Rows made from a few directions (up to rounding), then cut rows with their ends
(in the rows, 128 means zero)
From 3 directions:
[[115 130 139 124 133 133 121 125 132 122 123 141 119 119 136 139 119 111
  146 136 126]
 [ 78 149 105 186 128  68 131 146 168 170 112  73 141 224 135 143 123 118
  106 114  90]
 [159 111 153  87 132 159 126 116  97 104 137 155 124  71 119 118 132 133
  137 129 145]
 [159 115 131 114 126 125 138 126 104 130 137 110 144 123 107 106 145 155
   98 109 131]
 [139 117 150 106 135 134 127 121 110 120 130 133 129 107 120 125 130 127
  128 122 127]]
Cut rows and their ends:
[ 76 152 105 179 127  90 125 142 172 156 112 101] | [127 198 146 150 115 107 130 132 103]
[130 135 108 136 120 144 127 130 139 122 131 146] | [119 118 139 129 125 130 141 144 144]
[130 130 118 134 124 128 130 130 131 130 130 126] | [129 133 128 125 130 134 124 129 131]
[165 115 128 106 123 145 135 123 104 118 140 134] | [134  98 114 107 142 153 114 122 145]
[ 92 145 104 175 126  85 131 142 160 160 117  87] | [138 200 134 138 125 123 111 119 102]
[125 127 135 124 131 129 126 126 127 126 126 131] | [126 124 129 131 125 122 133 129 126]

From 2 directions:
[[164 142 105 115 108 150  91 138 147 154  78 109  98 135 161  92 113 104
   85 116 170]
 [149 167  91  87  97 166  81 133 160 163  68  79 109 103 159 126 115 123
   56  64 136]
 [104 105 154 151 150 102 164 121 106 102 175 157 149 136 101 145 140 141
  177 160 107]
 [ 82 114 154 140 151 103 171 115 106  97 187 147 166 116  89 176 146 160
  176 135  73]]
Cut rows and their ends:
[134 124 129 133 129 126 128 130] | [127 128 127 133 124 135 130 119 127 122 131 138 138]
[133 126 128 131 128 127 127 130] | [128 129 126 131 124 133 131 121 127 124 129 134 136]
[185 146  95 112  98 160  73 145] | [156 167  54 103  81 142 178  68 105  88  67 118 197]
[168 161  89  95  95 167  73 139] | [161 168  56  85  94 119 171  98 109 106  54  83 165]
[123 145 116 109 119 141 117 126] | [138 137 116 107 131 110 132 144 127 137 105  95 113]
[142 117 132 141 130 123 127 133] | [124 128 125 141 117 146 134 104 125 114 136 154 153]
[150 102 141 158 137 113 134 135] | [116 122 132 159 111 164 134  85 124 103 155 185 172]

From 3 directions:
[[ 96 119 182 141 106 162 115 185 136 123 134  89 151 140  81 123 103 122
  155 208  90]
 [114  99 194 137 146 155 107  94 122 121 158  82 139 172  70 131 143 152
  153 172 130]
 [122 157 116 131 105 130 121 171 143 135 110 139 136 112 123 105 102 107
  120 135 122]
 [ 97 100 196 141 119 164 117 161 128 118 147  78 148 153  78 136 118 136
  163 211  92]]
Cut rows and their ends:
[137 207  73 126  99 113 108 165 159 151  86 175 133  97 126  66  90  87
  90  83] | [157]
[120 135 131 131 115 134 127 157 134 129 122 126 134 122 123 123 114 119
 131 145] | [116]
[124  49 139 123 142 124 181 133  92 102 153 107 112 119 191 213 158 155
 158 160] | [73]
[133  78 138 124 150 123 153  96 104 113 150 114 115 136 157 176 159 154
 143 131] | [114]
[135 131 112 125 131 119 133 121 126 129 124 139 122 121 143 130 132 127
 121 109] | [134]

From 3 directions:
[[ 98  96 136 121 139 143 178 164  91 157 126  94  85 179 154  78 148 164
  116 124 120]
 [105  88 141 128 166 170 178 192  64 123 118  87 114 174 152  84 185 212
  129 170 151]
 [ 92  90 131 123 165 158 160 184  87 147 119  90  90 164 144  85 173 194
  131 148 145]
 [106 109 130 123 138 136 150 150 112 149 126 108  98 153 140 100 140 149
  124 124 125]]
Cut rows and their ends:
[150 135 139 134 112 130 150 120 111 103 132 132 157 139 138 131 124 125
 120] | [139 122]
[124 133 116 128 146 128  87 129 150 127 123 137 129  95 108 148 134 130
 143] | [134 146]

From 2 directions:
[[ 38 117 118 161 168 123 226 110 153 132 152 141 137 173 154  85  67 114
   58 113 138]
 [ 93 114  96 169 130 129 156 135 134 133 135 108 128 146 123 128 105 132
   90 119 134]
 [131 117  96 159 110 131 112 145 123 132 124  98 124 127 110 150 131 140
  118 125 130]
 [187 119  87 154  78 135  46 163 105 131 107  77 116 100  87 185 169 153
  155 132 125]]
Cut rows and their ends:
[140 122 106] | [147 111 131 106 142 122 130 122 106 124 122 112 148 137 138 129 127 128]
[106 130 138] | [124 144 126 157 117 136 128 135 142 132 139 141 110 113 120 115 126 129]

From 2 directions:
[[131 147 140  64 131 170 152 123 118 158 117  83 115 127 158 120  87 133
  144 121  89]
 [133  95 107 148 128 148 115 130 133 130 141 159 135 141 123 134 171  79
  135 136 131]
 [129 140 136  97 129 145 140 126 123 141 122 104 121 126 142 124 105 136
  134 124 110]
 [131 108 115 141 128 140 120 129 131 129 136 147 132 136 125 132 154  98
  132 133 130]]
Cut rows and their ends:
[123 149 141 131] | [127 100 132 128 127 117 121 117 126 118 123 126 106 166 118 124 137]
[121 140 136 167] | [125  73 118 130 133  99 126 141 133 118 105 130 127 166 108 128 160]
[132 122 124 104] | [130 160 134 127 125 145 128 119 125 134 142 127 127 107 140 128 109]
[124 149 142 115] | [128 114 136 127 125 126 120 108 124 120 131 124 100 160 123 123 126]
[122 145 139 142] | [126  92 127 129 129 112 123 125 129 118 117 127 113 165 115 125 144]
[137 108 115  92] | [131 190 135 126 124 159 132 121 124 142 151 128 139  76 151 130  95]
